Below is a small trained network, with its code and all its weights. Each question gives an input and a target symbol and asks what happens when units are switched off, that is, made to give their printed mean instead of their output.

import numpy as np


def w(rows, s, z=0):
    codes = np.array(rows[::2]) - 128.0
    scale = np.full(codes.shape[1], s)
    scale[-1] = z or s
    return codes * scale


def norm(h):
    return h / np.sqrt((h * h).mean(-1, keepdims=True) + 1e-5)


def f(y):
    return np.maximum(y, 0)


def softmax(a):
    e = np.exp(a - a.max(-1, keepdims=True))
    return e / e.sum(-1, keepdims=True)


def log_softmax(a):
    a = a - a.max(-1, keepdims=True)
    return a - np.log(np.exp(a).sum(-1, keepdims=True))


def net(x, mask):
    ids = ['ΔΞΩαελψ'.index(c) for c in x.split()]
    T = len(ids)
    res = E[ids] + P[:T]
    u = 0
    for l in range(2):
        r = norm(res)
        for j in range(3):
            rows = slice(2 * j, 2 * j + 2)
            q, k, v = (r @ M[l][rows].T for M in (Q, K, V))
            z = softmax(np.where(np.tri(T) > 0, q @ k.T / 2**0.5, -1e9)) @ v
            o = O[l][rows]
            res = res + np.where(mask[u + j], z, o[:, -1]) @ o[:, :-1]
        u += 3
        y = f(norm(res) @ A[l][:, :-1].T + A[l][:, -1])
        res = res + np.where(mask[u : u + 16], y, B[l][:, -1]) @ B[l][:, :-1]
        u += 16
    return log_softmax(norm(res)[-1] @ U[:, :-1].T + U[:, -1])


Q, K, V, O, A, B = {}, {}, {}, {}, {}, {}
E = w([
[89,57,60,151,71],'Δ',
[123,109,92,137,222],'Ξ',
[67,89,121,127,151],'Ω',
[254,92,106,90,129],'α',
[145,133,48,142,80],'ε',
[183,141,70,174,90],'λ',
[131,165,151,165,94],'ψ',
],0.021)
P = w([
[178,7,159,111,73],'0',
[170,200,160,112,122],'1',
[63,208,106,116,179],'2',
[158,106,132,213,205],'3',
[162,181,156,103,137],'4',
[49,188,102,108,171],'5',
[148,83,160,177,218],'6',
[149,155,141,83,130],'7',
],0.015)
Q[0] = w([
[67,118,59,147,123],'0.h1',
[12,223,142,139,103],'0.h1',
[99,101,183,141,234],'0.h2',
[168,244,237,100,31],'0.h2',
[86,56,105,97,41],'0.h3',
[2,138,87,78,209],'0.h3',
],0.0094)
K[0] = w([
[113,47,97,102,124],'0.h1',
[124,68,218,99,88],'0.h1',
[108,133,176,120,143],'0.h2',
[100,251,139,179,123],'0.h2',
[77,148,53,165,139],'0.h3',
[51,79,127,76,124],'0.h3',
],0.015)
V[0] = w([
[91,57,195,54,25],'0.h1',
[94,36,74,196,113],'0.h1',
[156,161,139,158,104],'0.h2',
[145,254,141,210,55],'0.h2',
[213,121,180,211,177],'0.h3',
[128,251,73,132,130],'0.h3',
],0.0063)
O[0] = w([
[2,98,238,73,86,158],'0.h1',
[217,136,93,186,120,253],'0.h1',
[145,168,110,120,153,127],'0.h2',
[143,40,41,19,223,77],'0.h2',
[59,38,69,104,3,131],'0.h3',
[174,141,98,131,91,89],'0.h3',
],0.0064,0.0037)
A[0] = w([
[159,133,206,35,4,80],'0.n1',
[157,55,122,162,43,81],'0.n2',
[174,151,168,214,134,65],'0.n3',
[139,185,237,102,115,1],'0.n4',
[68,168,186,113,10,121],'0.n5',
[111,81,34,166,152,170],'0.n6',
[113,142,140,121,213,97],'0.n7',
[93,155,133,131,57,138],'0.n8',
[163,142,82,81,59,26],'0.n9',
[132,73,147,139,41,65],'0.n10',
[185,255,96,95,54,68],'0.n11',
[195,78,155,136,182,104],'0.n12',
[240,171,95,127,33,116],'0.n13',
[158,69,164,145,137,211],'0.n14',
[185,83,49,125,134,119],'0.n15',
[31,204,74,200,94,115],'0.n16',
],0.0085,0.0055)
B[0] = w([
[121,155,113,56,220,171],'0.n1',
[87,90,104,182,149,203],'0.n2',
[91,141,56,193,164,178],'0.n3',
[73,173,254,137,72,147],'0.n4',
[167,142,140,124,173,198],'0.n5',
[109,201,179,137,180,254],'0.n6',
[173,145,113,169,105,176],'0.n7',
[99,117,144,117,194,173],'0.n8',
[228,183,121,127,142,161],'0.n9',
[89,56,96,134,106,169],'0.n10',
[76,92,163,89,74,192],'0.n11',
[138,102,180,201,114,173],'0.n12',
[149,116,94,129,220,252],'0.n13',
[145,82,126,199,126,224],'0.n14',
[96,144,188,166,146,233],'0.n15',
[166,117,152,100,196,240],'0.n16',
],0.0093,0.0054)
Q[1] = w([
[24,116,205,141,167],'1.h1',
[69,178,209,100,129],'1.h1',
[154,122,229,166,66],'1.h2',
[32,79,141,84,191],'1.h2',
[115,158,145,240,154],'1.h3',
[80,70,161,154,251],'1.h3',
],0.012)
K[1] = w([
[120,193,193,145,139],'1.h1',
[92,248,173,99,213],'1.h1',
[69,177,214,137,205],'1.h2',
[70,49,181,141,9],'1.h2',
[115,113,112,203,108],'1.h3',
[172,4,166,166,39],'1.h3',
],0.012)
V[1] = w([
[116,58,109,107,85],'1.h1',
[86,93,192,107,180],'1.h1',
[100,251,198,128,217],'1.h2',
[17,146,165,130,46],'1.h2',
[2,213,162,24,234],'1.h3',
[111,117,32,164,251],'1.h3',
],0.0086)
O[1] = w([
[104,91,42,187,96,99],'1.h1',
[207,105,157,59,46,214],'1.h1',
[110,254,232,140,63,139],'1.h2',
[77,84,210,193,94,62],'1.h2',
[24,105,174,44,207,2],'1.h3',
[53,165,56,36,89,214],'1.h3',
],0.0076,0.0082)
A[1] = w([
[228,84,105,157,114,170],'1.n1',
[92,142,197,137,87,119],'1.n2',
[168,3,166,119,122,153],'1.n3',
[147,210,129,120,107,51],'1.n4',
[166,64,137,167,166,139],'1.n5',
[107,154,204,116,60,103],'1.n6',
[110,242,105,90,117,1],'1.n7',
[151,86,110,213,110,153],'1.n8',
[156,62,114,201,143,45],'1.n9',
[112,145,221,139,110,70],'1.n10',
[97,132,228,127,136,32],'1.n11',
[159,147,172,75,179,144],'1.n12',
[203,167,107,158,52,229],'1.n13',
[30,98,117,82,158,55],'1.n14',
[84,166,150,108,135,224],'1.n15',
[153,150,81,96,178,58],'1.n16',
],0.015,0.0057)
B[1] = w([
[116,65,152,194,154,232],'1.n1',
[230,163,186,97,81,160],'1.n2',
[105,121,14,152,113,178],'1.n3',
[65,130,126,160,156,167],'1.n4',
[120,72,69,191,75,190],'1.n5',
[207,122,202,122,53,159],'1.n6',
[58,171,74,121,93,163],'1.n7',
[72,60,37,249,131,209],'1.n8',
[53,116,51,197,140,184],'1.n9',
[191,176,173,164,75,166],'1.n10',
[162,188,149,128,30,160],'1.n11',
[98,126,154,136,88,192],'1.n12',
[122,106,224,137,159,245],'1.n13',
[134,94,196,52,205,148],'1.n14',
[93,111,191,119,155,169],'1.n15',
[157,143,134,95,94,189],'1.n16',
],0.011,0.012)
U = w([
[92,75,77,136,122,215],'Δ',
[63,186,166,178,176,7],'Ξ',
[177,134,196,105,65,170],'Ω',
[249,50,162,101,145,2],'α',
[79,191,71,66,78,135],'ε',
[220,192,70,96,153,43],'λ',
[110,80,177,52,189,147],'ψ',
],0.011,0.0035)

Each question gives the input, a string of symbols that net reads in full, and the target symbol t.
The units are the heads (2 rows each of Q, K, V and O) and the neurons (one row each of A and B). Each row of codes is followed by its name. A weight is (code - 128) times the scale printed after its matrix; where a second scale follows, it is the last column's (O, A, B and U).
mask holds one flag per unit, layer by layer, with each layer's heads first. A switched-off unit (its flag False) gives its mean, the last column of its rows in O or B, instead of its output. The means were averaged over made-up inputs and are rounded, as every weight is.
A unit's drop is (log p(t) with every unit on - log p(t) with that unit switched off) / (log p(t) with every unit on - log p(t) with every unit switched off).
The circuit of an input: a set's keep is (log p(t) with only the set's units on - log p(t) with every unit switched off) / (log p(t) with every unit on - log p(t) with every unit switched off). Starting from the 12 units with the biggest drops (on a tie, the unit counted first), units are removed one at a time, each time the one whose removal leaves the highest keep (on an exact tie, the one counted first), for as long as the keep stays at least 0.8.
units of the circuit, in order: the units of the circuit, biggest drop first
unit that matters most: the unit with the biggest drop
top k neurons: the k neurons with the biggest drops, biggest first
k most important neurons of layer l: the k neurons of layer l with the biggest drops, biggest first
heads that matter: for each layer, one digit per head in row order, 1 if its drop is at least 0.15 and else 0, layers parted by /
input λ α ψ Ξ Ω α, target λ: unit that matters most => 0.n13
input ψ ψ α, target ψ: heads that matter => 100 / 011
input Ξ α Ω α λ Ω Ω, target Ω: units of the circuit, in order => 1.h2, 0.h2, 1.n2
input Ω Ω λ ψ Ω λ, target Ω: units of the circuit, in order => 0.h1, 1.h1, 1.n8, 1.n9
input Ξ Ω ψ Δ ψ α, target Ξ: top 4 neurons => 0.n15, 0.n13, 0.n9, 1.n4
input Ω Δ ε Δ Δ Ξ, target Ω: heads that matter => 110 / 100
input ε λ λ ψ λ Ω, target ε: heads that matter => 001 / 001
input ψ ε λ Ω Ω ε Ω, target Ω: top 2 neurons => 0.n13, 0.n1
input α Ξ Δ, target α: top 2 neurons => 0.n16, 0.n1
input Ξ α α Δ Ω ε, target Ξ: 3 most important neurons of layer 0 => 0.n16, 0.n13, 0.n1
input α ε ε Ξ ψ Δ λ λ, target λ: top 4 neurons => 0.n13, 0.n9, 0.n1, 1.n8
input α Ξ ψ, target α: top 2 neurons => 0.n6, 0.n16
input ε α Ξ, target ε: heads that matter => 000 / 001
input ε ψ Ω, target ε: unit that matters most => 0.n1
input λ Ω Ω, target λ: 2 most important neurons of layer 1 => 1.n8, 1.n16
input α ψ λ, target α: 2 most important neurons of layer 0 => 0.n16, 0.n1
input α ε Δ ψ Ξ α λ ψ, target ψ: heads that matter => 110 / 001
input α Δ ε, target α: heads that matter => 101 / 011
input α Ξ Ω, target α: heads that matter => 000 / 111
input ψ λ Ξ, target ψ: heads that matter => 100 / 000
input ψ ψ Ω Ω ε Ω, target ψ: top 3 neurons => 0.n1, 0.n6, 0.n15
input Ξ ψ Ξ ψ Ξ ε, target Ξ: top 3 neurons => 0.n16, 0.n13, 0.n8
input λ Δ Ω ψ α λ, target λ: unit that matters most => 1.h2
input λ Ω ε, target λ: 2 most important neurons of layer 0 => 0.n13, 0.n16
input Ξ λ Δ, target Ξ: heads that matter => 111 / 100
input Ω λ Ω ψ Ω Ξ, target Ω: heads that matter => 110 / 000
input ψ ψ Δ ε λ λ ψ ψ, target ψ: unit that matters most => 1.h3
input λ ψ Δ, target λ: top 2 neurons => 0.n13, 0.n6
input α Ω ε Ξ Ω Ω, target α: top 4 neurons => 0.n16, 0.n6, 0.n15, 0.n1
input α Ω Ξ, target α: heads that matter => 100 / 111
